Below are the code and all the weights of a small trained network. Each question names an input and a target symbol and asks about switching units off, where a switched-off unit gives its printed mean instead of its output.

import numpy as np


def w(rows, s, z=0):
    codes = np.array(rows[::2]) - 128.0
    scale = np.full(codes.shape[1], s)
    scale[-1] = z or s
    return codes * scale


def norm(h):
    return h / np.sqrt((h * h).mean(-1, keepdims=True) + 1e-5)


def f(y):
    return np.maximum(y, 0)


def softmax(a):
    e = np.exp(a - a.max(-1, keepdims=True))
    return e / e.sum(-1, keepdims=True)


def log_softmax(a):
    a = a - a.max(-1, keepdims=True)
    return a - np.log(np.exp(a).sum(-1, keepdims=True))


def net(x, mask):
    ids = ['αβγεζηθμξπστψω'.index(c) for c in x.split()]
    T = len(ids)
    res = E[ids] + P[:T]
    q, k, v = (norm(res) @ M[0].T for M in (Q, K, V))
    z = softmax(np.where(np.tri(T) > 0, q @ k.T / 2**0.5, -1e9)) @ v
    res = res + np.where(mask[0], z, O[0][:, -1]) @ O[0][:, :-1]
    y = f(norm(res) @ A[0][:, :-1].T + A[0][:, -1])
    res = res + np.where(mask[1:17], y, B[0][:, -1]) @ B[0][:, :-1]
    return log_softmax(norm(res)[-1] @ U[:, :-1].T + U[:, -1])


Q, K, V, O, A, B = {}, {}, {}, {}, {}, {}
E = w([
[112,128,115,158,137,134,83,131,138,97],'α',
[101,179,250,148,142,71,161,97,186,8],'β',
[121,134,132,150,154,124,83,158,128,130],'γ',
[202,18,101,216,196,105,126,142,135,197],'ε',
[40,138,114,92,126,111,149,61,79,122],'ζ',
[126,85,134,70,102,141,84,115,163,170],'η',
[167,158,137,177,117,151,194,126,92,128],'θ',
[117,137,146,143,146,123,95,174,131,138],'μ',
[104,133,126,150,124,130,91,142,144,95],'ξ',
[110,130,131,156,141,129,83,155,134,120],'π',
[123,116,82,144,86,168,78,202,68,141],'σ',
[109,136,182,90,138,191,114,130,69,119],'τ',
[113,126,119,158,146,129,79,144,132,112],'ψ',
[57,175,69,188,158,159,162,207,146,78],'ω',
],0.0024)
P = w([
[102,192,233,251,57,167,119,90,126,216],'0',
[159,247,171,173,145,121,28,66,129,193],'1',
[156,194,189,118,57,191,150,146,173,176],'2',
[230,217,158,144,132,29,4,75,81,113],'3',
[80,86,225,206,72,145,121,129,162,162],'4',
[221,100,161,100,112,37,42,133,103,48],'5',
[82,154,173,178,75,224,178,123,170,187],'6',
[157,36,158,118,132,99,120,167,117,75],'7',
[198,236,64,20,205,159,65,86,164,132],'8',
[79,34,172,147,109,150,177,166,162,105],'9',
[221,69,98,47,159,60,115,143,86,27],'10',
[42,87,143,130,94,241,239,148,188,157],'11',
[146,35,105,78,163,121,153,164,118,58],'12',
],0.0016)
Q[0] = w([
[254,221,97,89,43,7,176,34,39,188],'h0',
[54,243,108,180,101,254,208,72,190,245],'h0',
],0.0036)
K[0] = w([
[153,254,147,226,162,134,25,45,128,228],'h0',
[6,79,237,244,10,167,158,144,155,183],'h0',
],0.0036)
V[0] = w([
[65,18,68,89,16,255,153,38,161,4],'h0',
[68,146,253,64,66,122,254,236,48,190],'h0',
],0.0016)
O[0] = w([
[184,231,207,173,81,68,15,117,121,165,10],'h0',
[200,43,58,127,159,70,99,105,61,4,97],'h0',
],0.0029,0.0012)
A[0] = w([
[150,99,103,154,162,168,93,107,71,45,124],'n0',
[93,125,187,67,152,172,66,122,109,202,155],'n1',
[101,188,148,113,132,199,72,133,109,94,153],'n2',
[174,85,180,190,188,136,69,175,182,137,155],'n3',
[133,182,143,99,151,105,167,141,155,75,184],'n4',
[26,128,105,148,58,104,169,107,125,126,159],'n5',
[87,85,124,111,154,188,125,67,115,140,220],'n6',
[192,124,120,175,142,100,69,148,82,71,125],'n7',
[200,93,65,176,143,101,137,86,83,27,143],'n8',
[156,74,92,148,148,143,114,201,89,214,190],'n9',
[207,167,85,157,105,158,229,98,81,115,19],'n10',
[79,106,17,177,162,108,161,125,161,48,4],'n11',
[126,100,168,89,84,131,128,107,186,251,112],'n12',
[105,145,96,148,131,146,108,186,193,108,75],'n13',
[3,118,121,69,133,160,172,97,189,120,113],'n14',
[239,129,133,139,66,99,48,199,110,221,198],'n15',
],0.0028,0.002)
B[0] = w([
[97,133,174,123,61,117,189,180,148,83,180],'n0',
[123,111,160,145,79,170,189,163,151,111,211],'n1',
[146,61,128,112,129,115,109,127,108,108,222],'n2',
[158,146,103,86,142,147,125,84,141,122,253],'n3',
[124,101,140,161,107,145,93,98,157,109,185],'n4',
[149,140,95,69,189,122,139,136,123,139,185],'n5',
[133,119,127,82,116,57,144,165,125,115,220],'n6',
[169,146,81,110,82,179,164,144,69,181,167],'n7',
[110,215,149,149,141,186,134,80,150,212,163],'n8',
[135,136,137,156,107,121,66,77,114,119,231],'n9',
[217,191,76,123,61,209,132,48,132,143,141],'n10',
[122,62,102,183,131,145,204,234,226,107,151],'n11',
[122,191,171,62,83,156,96,190,205,137,166],'n12',
[125,114,161,122,175,150,124,103,86,139,187],'n13',
[92,204,78,178,152,98,152,110,62,204,193],'n14',
[98,161,85,204,157,3,148,141,141,135,208],'n15',
],0.0037,0.0028)
U = w([
[28,21,183,79,230,219,67,31,43,229,131],'α',
[204,63,74,87,90,145,67,58,74,33,43],'β',
[16,42,7,232,225,211,238,245,225,56,91],'γ',
[138,22,240,16,5,232,216,245,38,49,23],'ε',
[55,234,209,14,10,41,29,240,245,240,176],'ζ',
[198,53,93,93,135,149,68,95,78,64,72],'η',
[32,240,249,233,197,44,106,26,238,3,194],'θ',
[24,214,207,71,195,228,31,174,132,237,56],'μ',
[244,232,14,133,16,237,235,12,122,156,172],'ξ',
[246,92,19,239,223,24,37,20,246,237,109],'π',
[190,92,144,114,166,129,45,90,84,69,17],'σ',
[130,190,13,250,11,9,19,248,19,99,254],'τ',
[7,175,18,17,238,16,240,41,24,200,211],'ψ',
[62,163,123,70,218,194,94,116,84,189,85],'ω',
],0.0043,0.0015)

Each question gives the input, a string of symbols that net reads in full, and the target symbol t.
The units are the heads (2 rows each of Q, K, V and O) and the neurons (one row each of A and B). Each row of codes is followed by its name. A weight is (code - 128) times the scale printed after its matrix; where a second scale follows, it is the last column's (O, A, B and U).
mask holds one flag per unit, heads first, then neurons. A switched-off unit (its flag False) gives its mean, the last column of its rows in O or B, instead of its output. The means were averaged over made-up inputs and are rounded, as every weight is.
A unit's drop is (log p(t) with every unit on - log p(t) with that unit switched off) / (log p(t) with every unit on - log p(t) with every unit switched off).
The circuit of an input: a set's keep is (log p(t) with only the set's units on - log p(t) with every unit switched off) / (log p(t) with every unit on - log p(t) with every unit switched off). Starting from the 12 units with the biggest drops (on a tie, the unit counted first), units are removed one at a time, each time the one whose removal leaves the highest keep (on an exact tie, the one counted first), for as long as the keep stays at least 0.8.
circuit, biggest first: the units of the circuit, biggest drop first
most important unit: the unit with the biggest drop
k most important neurons: the k neurons with the biggest drops, biggest first
input ζ μ ζ π μ, target τ: most important neuron -> (n7)
input η σ α, target π: circuit, biggest first -> (h0; n15; n0; n2)
input μ β τ ζ β τ η ξ, target ξ: circuit, biggest first -> (n7; n8)
input σ π τ σ μ π, target β: 2 most important neurons -> (n3; n7)
input ψ η ξ, target μ: 2 most important neurons -> (n13; n6)
input ξ ε α π τ η γ α, target π: 3 most important neurons -> (n15; n3; n0)
input τ π π, target ξ: circuit, biggest first -> (h0; n8)
input σ ω η γ γ, target π: circuit, biggest first -> (h0; n3)
input τ γ τ π ψ ψ ω μ γ π ψ, target ψ: circuit, biggest first -> (h0; n14)
input η ψ π τ π π α ζ β ξ, target τ: 2 most important neurons -> (n7; n15)
input ψ ε ψ ξ η σ α π π σ, target τ: 2 most important neurons -> (n15; n9)
input η ξ μ η, target ζ: circuit, biggest first -> (h0; n12)
input π ξ θ η ξ σ π, target θ: circuit, biggest first -> (h0; n7)
input β μ ψ ψ μ μ β μ, target γ: most important unit -> h0
input τ σ θ π θ π π ψ, target α: circuit, biggest first -> (h0; n15; n13; n0)
input ω τ γ ψ, target ξ: 2 most important neurons -> (n7; n3)
input π ζ π π θ ω η γ ε γ τ θ ψ, target ξ: circuit, biggest first -> (n7; h0; n8)
input α μ μ π σ θ ε θ, target ξ: 2 most important neurons -> (n10; n8)
input β μ ζ η θ τ π, target ε: 3 most important neurons -> (n0; n14; n15)
input π ξ ω ε η β ξ, target π: most important unit -> h0
input ε ε π ψ π τ ω π η π θ π γ, target ε: circuit, biggest first -> (n0; n15)
input η β μ, target π: circuit, biggest first -> (h0; n15; n0; n3)
input ζ γ σ τ ω γ β ε ε ψ θ τ ψ, target ε: 2 most important neurons -> (n15; n0)
input π π ω θ π α, target ε: circuit, biggest first -> (h0; n9; n15)
input ζ β μ θ γ η ξ, target ψ: circuit, biggest first -> (n5; n14)
input ε ξ σ ω σ π η ζ γ β α, target ψ: circuit, biggest first -> (h0; n14)
input π ζ μ ψ π, target γ: circuit, biggest first -> (h0)
input θ α τ ζ γ ξ τ τ θ τ α, target ε: 3 most important neurons -> (n0; n14; n9)
input ε θ β γ η π π π α π τ π, target α: 3 most important neurons -> (n13; n15; n2)
input π ψ σ θ ε ξ, target ε: 4 most important neurons -> (n15; n9; n0; n7)
